Below is a small trained network, with its code and all its weights. Each question gives an input and a class and asks what happens when units are switched off, that is, made to give their printed mean instead of their output.

import numpy as np


def w(rows, s, z=0):
    codes = np.array(rows[::2]) - 128.0
    scale = np.full(codes.shape[1], s)
    scale[-1] = z or s
    return codes * scale


def norm(h):
    return h / np.sqrt((h * h).mean(-1, keepdims=True) + 1e-5)


def f(y):
    return y / 2 * (1 + np.tanh(0.7978845608 * (y + 0.044715 * y**3)))


def log_softmax(a):
    a = a - a.max(-1, keepdims=True)
    return a - np.log(np.exp(a).sum(-1, keepdims=True))


def net(x, mask):
    res = np.array(x, float).reshape(1, 7) / 4 @ E
    u = 0
    for l in range(3):
        y = f(norm(res) @ A[l][:, :-1].T + A[l][:, -1])
        res = res + np.where(mask[u : u + 5], y, B[l][:, -1]) @ B[l][:, :-1]
        u += 5
    return log_softmax(norm(res)[-1] @ U[:, :-1].T + U[:, -1])


A, B = {}, {}
E = w([
[203,164,197,227,192],'x0',
[127,127,127,128,129],'x1',
[180,7,195,126,64],'x2',
[129,128,127,128,127],'x3',
[127,129,128,127,126],'x4',
[101,92,221,111,221],'x5',
[128,127,126,129,129],'x6',
],0.011)
A[0] = w([
[114,156,116,81,133,85],'L0N0',
[98,113,147,102,187,146],'L0N1',
[7,157,148,76,224,2],'L0N2',
[118,224,103,161,195,75],'L0N3',
[47,187,61,122,151,54],'L0N4',
],0.02,0.0055)
B[0] = w([
[171,141,109,155,158,156],'L0N0',
[128,148,162,117,193,191],'L0N1',
[143,137,118,146,254,241],'L0N2',
[107,30,102,120,96,249],'L0N3',
[111,220,93,127,114,234],'L0N4',
],0.025,0.012)
A[1] = w([
[123,215,169,105,156,6],'L1N0',
[143,209,92,242,176,184],'L1N1',
[195,114,72,211,37,63],'L1N2',
[255,183,222,241,118,94],'L1N3',
[44,80,225,147,193,168],'L1N4',
],0.017,0.0015)
B[1] = w([
[224,114,97,156,118,169],'L1N0',
[112,180,138,48,39,245],'L1N1',
[80,159,21,216,201,244],'L1N2',
[242,129,160,174,226,218],'L1N3',
[136,90,253,88,88,254],'L1N4',
],0.018,0.0097)
A[2] = w([
[55,40,78,185,95,6],'L2N0',
[6,97,188,104,141,5],'L2N1',
[61,114,86,126,152,188],'L2N2',
[76,14,199,68,181,154],'L2N3',
[119,123,66,139,93,235],'L2N4',
],0.022,0.0018)
B[2] = w([
[239,164,218,123,128,210],'L2N0',
[142,171,61,115,124,169],'L2N1',
[134,113,212,131,82,199],'L2N2',
[74,142,49,131,4,254],'L2N3',
[113,22,190,72,103,201],'L2N4',
],0.023,0.015)
U = w([
[73,153,74,81,55,76],'0',
[189,81,217,153,93,70],'1',
[131,155,83,183,249,255],'2',
],0.016,0.0026)

Each question gives the input, the list of numbers given to net, and the class t.
The units are the neurons (one row each of A and B). Each row of codes is followed by its name. A weight is (code - 128) times the scale printed after its matrix; where a second scale follows, it is the last column's (A, B and U).
mask holds one flag per neuron, layer by layer. A switched-off neuron (its flag False) gives its mean, the last column of its row in B, instead of its output. The means were averaged over made-up inputs and are rounded, as every weight is.
A unit's drop is (log p(t) with every unit on - log p(t) with that unit switched off) / (log p(t) with every unit on - log p(t) with every unit switched off).
The circuit of an input: a set's keep is (log p(t) with only the set's units on - log p(t) with every unit switched off) / (log p(t) with every unit on - log p(t) with every unit switched off). Starting from the 12 units with the biggest drops (on a tie, the unit counted first), units are removed one at a time, each time the one whose removal leaves the highest keep (on an exact tie, the one counted first), for as long as the keep stays at least 0.8.
units of the circuit, in order: the units of the circuit, biggest drop first
most important unit: the unit with the biggest drop
k most important neurons: the k neurons with the biggest drops, biggest first
top k neurons in layer l: the k neurons of layer l with the biggest drops, biggest first
drop when u is switched off: that unit's drop, to one decimal
input [-4,0,3,-5,-1,3,8], class 0: 2 most important neurons -> L0N4, L2N3
input [-4,4,2,0,6,-8,6], class 1: most important unit -> L0N2
input [8,7,7,-5,1,0,3], class 2: 4 most important neurons -> L0N2, L0N1, L0N3, L1N3
input [1,-5,-7,-7,7,-8,7], class 1: 2 most important neurons -> L0N3, L0N2
input [5,-6,-8,7,7,-3,8], class 1: units of the circuit, in order -> L0N3, L2N0
input [-3,1,-6,6,-4,1,-1], class 2: 2 most important neurons -> L0N2, L0N4
input [2,1,-6,2,1,-2,-6], class 1: units of the circuit, in order -> L0N3, L2N0
input [0,8,0,-7,4,2,-4], class 2: 2 most important neurons -> L0N2, L0N3
input [5,5,7,-8,4,-1,0], class 2: 2 most important neurons -> L0N3, L0N2
input [2,-5,-7,-4,-4,4,4], class 0: 2 most important neurons -> L0N3, L2N3
input [4,1,-8,3,-8,0,-2], class 1: 2 most important neurons -> L0N3, L0N4
input [1,0,-3,-8,-8,-6,-3], class 1: 3 most important neurons -> L0N3, L0N2, L2N3
input [1,0,-5,-3,-5,-1,-3], class 1: 2 most important neurons -> L0N3, L2N3
input [5,-7,7,3,1,-7,-1], class 2: most important unit -> L0N3
input [3,7,-2,-2,-4,-8,5], class 1: top 2 neurons in layer 2 -> L2N0, L2N3
input [8,-6,-2,-7,7,7,2], class 0: drop when L2N3 is switched off -> 0.4
input [-5,4,4,-3,5,-7,2], class 1: drop when L0N1 is switched off -> 0.0
input [-1,6,3,-6,3,1,3], class 0: drop when L0N4 is switched off -> 0.6
